The symbols move the items like this.
state | ze ki sa pe ko te
GT | HS LG NC FJ CG CN
MC | CR BB BP BC ZR SM
DM | QC HM SZ RT JZ ZJ
BC | BL SM ZR MF QJ HD
GQ | QH HH ZH HL JR CM
DN | BC QJ SM HC HD ZQ
SN | ZJ DM QC PR JN RT
SQ | ZL ZM DD HH HN RF
RJ | CN GT HS DD TN FJ
SM | ZR CR HL HD MC BL
FJ | TN CN CG RZ RJ JJ
ZQ | HD BC BL MM DN MF
ZJ | JZ QC ZZ SD DM JN
QJ | SM MC CR ZQ BL BC
JR | HH PG RF BP QH GQ
QC | ZZ SZ HC JN HM JZ
HS | PR NC RT TN LG CG
PR | SD RT JN GT NC LG
ZH | SQ HN ZM JR RF PG
RT | JN ZJ JZ LG SN SD
RZ | NJ JJ RJ SQ DD ZM
BL | MC ZR BB DN SM QJ
RF | HN ZL RZ QH SQ ZH
HM | SZ MM GF ZJ ZZ QC
MF | DN HD QJ SZ ZQ GF
HL | MQ CM JR MC BP BB
PG | RF SQ ZL GQ ZH HH
CN | CG HS PR JJ GT TN
HC | MF ZQ HD HM GF MM
JJ | RJ TN GT ZM FJ NJ
HN | ZM RZ NJ PG ZL SQ
CM | JR QH PG BB GQ MQ
BP | CM GQ QH ZR MQ HL
GF | ZQ DN BC ZZ MF HC
NC | RT SN ZJ CG SD PR
DD | JJ FJ TN HN NJ RZ
LG | NC SD SN CN PR HS
HH | ZH RF HN CM PG QH
ZZ | MM HC MF DM SZ HM
SZ | HC GF ZQ JZ MM ZZ
CR | HL BP CM BL BB ZR
MM | GF MF DN QC HC SZ
TN | GT CG LG NJ CN RJ
JN | DM JZ HM NC ZJ SN
BB | BP MQ GQ SM HL CR
MQ | GQ JR HH CR CM BP
HD | QJ BL MC GF BC DN
NJ | FJ RJ CN ZL JJ DD
CG | LG PR SD RJ HS GT
ZR | BB HL MQ QJ CR MC
SD | SN JN DM HS RT NC
JZ | HM ZZ MM SN QC DM
ZM | DD NJ FJ RF RZ ZL
ZL | RZ DD JJ ZH ZM HN
QH | PG ZH SQ MQ HH JR

Rows with their items:
-369 -433 -143 -993 51 -90 -276 637 4 863
item: GT
25 532 544 -679 -244 -16 -108 948 603 354
item: ZM
151 -264 -409 858 193 23 190 -954 -491 -599
item: ZQ
-292 -956 -747 13 330 -93 -104 -531 -717 202
item: JZ
148 -209 -336 922 116 43 189 -972 -403 -647
item: DN
448 845 499 764 -213 149 300 -242 322 -736
item: HL
-319 -968 -779 3 360 -60 -103 -548 -716 210
item: JZ
295 197 -66 1006 85 65 257 -839 -194 -798
item: QJ
169 -168 -322 942 168 8 195 -948 -455 -636
item: DN
-449 -710 -386 -847 154 -110 -315 358 -228 811
item: LG
-364 -439 -142 -968 29 -90 -304 651 17 819
item: GT
-402 -992 -677 -436 285 -111 -224 -154 -577 527
item: SN
-51 -556 -572 618 263 -3 115 -923 -605 -351
item: HC
451 680 371 864 -108 111 324 -453 187 -861
item: CR
258 173 -30 1001 99 115 289 -838 -200 -780
item: QJ
-435 -960 -637 -540 230 -124 -254 -45 -503 592
item: RT
455 965 680 479 -297 136 240 115 543 -585
item: CM
-288 -936 -722 102 322 -73 -94 -624 -707 102
item: QC
-381 -473 -108 -1029 7 -106 -288 640 -4 842
item: GT
310 158 -106 995 51 82 252 -823 -205 -791
item: QJ
-173 240 369 -885 -167 -22 -190 968 462 667
item: NJ
-331 -215 30 -1020 -33 -58 -286 809 175 819
item: TN
32 -493 -545 712 256 24 135 -939 -607 -415
item: GF
-244 -2 220 -949 -88 -81 -252 938 323 690
item: FJ
115 -283 -392 832 191 53 213 -963 -491 -565
item: ZQ
117 -274 -416 854 197 25 178 -928 -477 -584
item: ZQ
-37 -585 -597 616 308 4 82 -936 -644 -394
item: HC
309 191 -65 1026 62 113 263 -840 -257 -796
item: QJ
236 -72 -255 975 144 46 244 -917 -394 -713
item: HD
235 -66 -215 979 116 68 233 -917 -390 -706
item: HD
9 -498 -521 765 266 32 150 -976 -563 -435
item: GF
480 898 600 589 -233 124 231 -36 438 -647
item: MQ

From each start, follow one symbol. Which item do you reach?
Answer with the item's name.
-59 427 511 -737 -253 -14 -152 949 595 477
te ZM
76 -380 -450 795 243 17 165 -965 -539 -509
ki HD
473 937 644 518 -273 126 223 101 553 -589
te MQ
13 -407 -495 772 252 19 160 -947 -570 -534
ki HD
387 385 106 989 -23 93 299 -699 -79 -842
sa HL
136 -279 -367 862 213 49 166 -947 -481 -576
ko DN
-457 -788 -480 -813 190 -104 -280 300 -301 752
pe GT
445 954 581 557 -239 128 225 0 479 -627
ko CM
363 252 8 976 11 75 274 -790 -130 -804
pe DN
176 -163 -328 900 199 33 201 -952 -415 -663
ko HD
407 991 730 400 -296 136 250 215 591 -510
pe HL
443 738 414 812 -156 103 275 -306 266 -789
ki MQ
15 557 550 -691 -255 20 -126 961 616 386
sa FJ
-41 -616 -581 629 251 -7 119 -934 -673 -372
ki ZQ
-261 -927 -769 121 348 -82 -46 -657 -720 119
sa HC
434 610 276 939 -78 115 308 -513 104 -814
ki HL
-133 -758 -671 433 309 -62 6 -872 -664 -194
ki GF
460 574 254 983 -47 94 320 -522 72 -815
ki HL
438 963 697 365 -276 114 188 209 574 -532
te CM
110 -280 -412 852 175 26 173 -962 -500 -580
ko DN
-298 -160 127 -1018 -99 -61 -251 873 263 774
ko TN
-350 -333 -45 -986 19 -109 -315 723 80 830
ko GT
92 -410 -503 778 202 44 142 -971 -537 -546
ze DN
325 990 748 80 -314 84 76 523 658 -255
pe CM
259 77 -128 976 132 97 270 -889 -291 -721
ko QJ
15 548 567 -673 -264 -29 -79 916 592 377
sa FJ
239 -36 -194 969 125 85 235 -923 -382 -715
pe GF
-232 -897 -759 200 309 -58 -34 -700 -734 16
sa GF
-46 -668 -655 533 290 8 54 -873 -660 -240
pe QC
-116 -746 -673 446 325 -16 23 -823 -711 -143
ze HC
275 65 -152 967 69 51 253 -884 -292 -732
ko QJ
-143 -739 -680 425 315 -42 40 -828 -717 -169
ki GF
-421 -964 -675 -442 292 -138 -230 -128 -557 501
sa QC
-430 -461 -146 -986 34 -128 -331 656 42 821
ki LG
-290 -122 77 -997 -66 -61 -235 857 252 768
te FJ
447 807 490 774 -183 141 251 -215 391 -753
ki CM
257 51 -167 990 107 105 270 -858 -305 -762
ko QJ
-351 -967 -761 -117 335 -103 -142 -490 -687 315
pe RT
29 -474 -537 731 236 19 133 -981 -598 -426
te HC
-455 -974 -679 -439 245 -110 -240 -159 -542 575
te RT
-377 -985 -756 -95 312 -97 -172 -493 -664 305
ko JZ
-329 -963 -759 -118 338 -104 -165 -462 -697 303
ko JZ
235 -65 -238 978 151 107 216 -913 -378 -721
ze QJ
-164 -824 -724 332 332 -42 11 -777 -734 -42
ki HC
-73 -668 -649 567 290 -22 108 -858 -685 -254
ze GF
352 989 752 181 -324 99 126 401 664 -337
pe MQ
-444 -848 -516 -728 194 -123 -280 202 -410 759
ze RT
385 394 102 1004 -15 114 311 -705 -36 -816
ki CR
176 -183 -343 916 117 69 198 -938 -458 -661
te ZQ
425 822 494 752 -208 147 281 -244 370 -737
ki CM
-303 -225 21 -970 -47 -106 -273 801 179 813
ze GT
-217 123 281 -950 -117 -77 -214 944 392 715
sa GT
64 -403 -467 772 216 13 167 -978 -526 -536
te GF
222 -81 -227 983 142 72 209 -908 -362 -736
ze QJ
-431 -987 -655 -455 291 -128 -248 -140 -574 549
te RT
124 714 672 -488 -317 -9 -13 855 698 232
ze ZM
-359 -242 34 -1001 -50 -109 -275 799 163 828
pe NJ
439 974 692 397 -275 102 194 209 601 -498
te CM
-480 -812 -459 -808 154 -141 -301 295 -302 767
te LG
-411 -975 -706 -471 277 -105 -201 -146 -553 553
sa QC
-278 -132 98 -1007 -75 -96 -236 845 264 768
ko TN
15 536 561 -661 -254 -17 -116 933 632 416
ki NJ
-105 319 419 -820 -231 -51 -185 984 534 589
sa TN
-450 -844 -546 -720 222 -99 -307 169 -371 720
ki SN
-124 -718 -679 421 295 -48 35 -829 -711 -163
sa ZQ
379 415 75 1021 -25 85 294 -667 -57 -840
pe HD
-332 -978 -746 -6 342 -108 -157 -582 -704 206
ko QC
-443 -784 -450 -803 146 -143 -296 278 -326 775
ki RT
-391 -423 -187 -1036 21 -66 -308 636 2 847
pe FJ
-304 -976 -774 -18 294 -115 -106 -552 -707 201
pe SN
423 470 175 966 -30 73 332 -602 21 -828
ze CR
396 393 83 978 -11 102 284 -717 -77 -839
ki CR
-104 -757 -679 433 327 -38 20 -842 -681 -184
ze HC
316 996 746 34 -322 51 122 532 702 -247
pe CM
124 -265 -423 877 213 35 193 -975 -492 -568
ko DN
-454 -945 -601 -532 248 -151 -269 -38 -507 621
pe LG
-336 -226 45 -966 -46 -71 -325 821 148 807
pe NJ
-327 -221 39 -1012 -51 -130 -306 806 226 797
ze GT
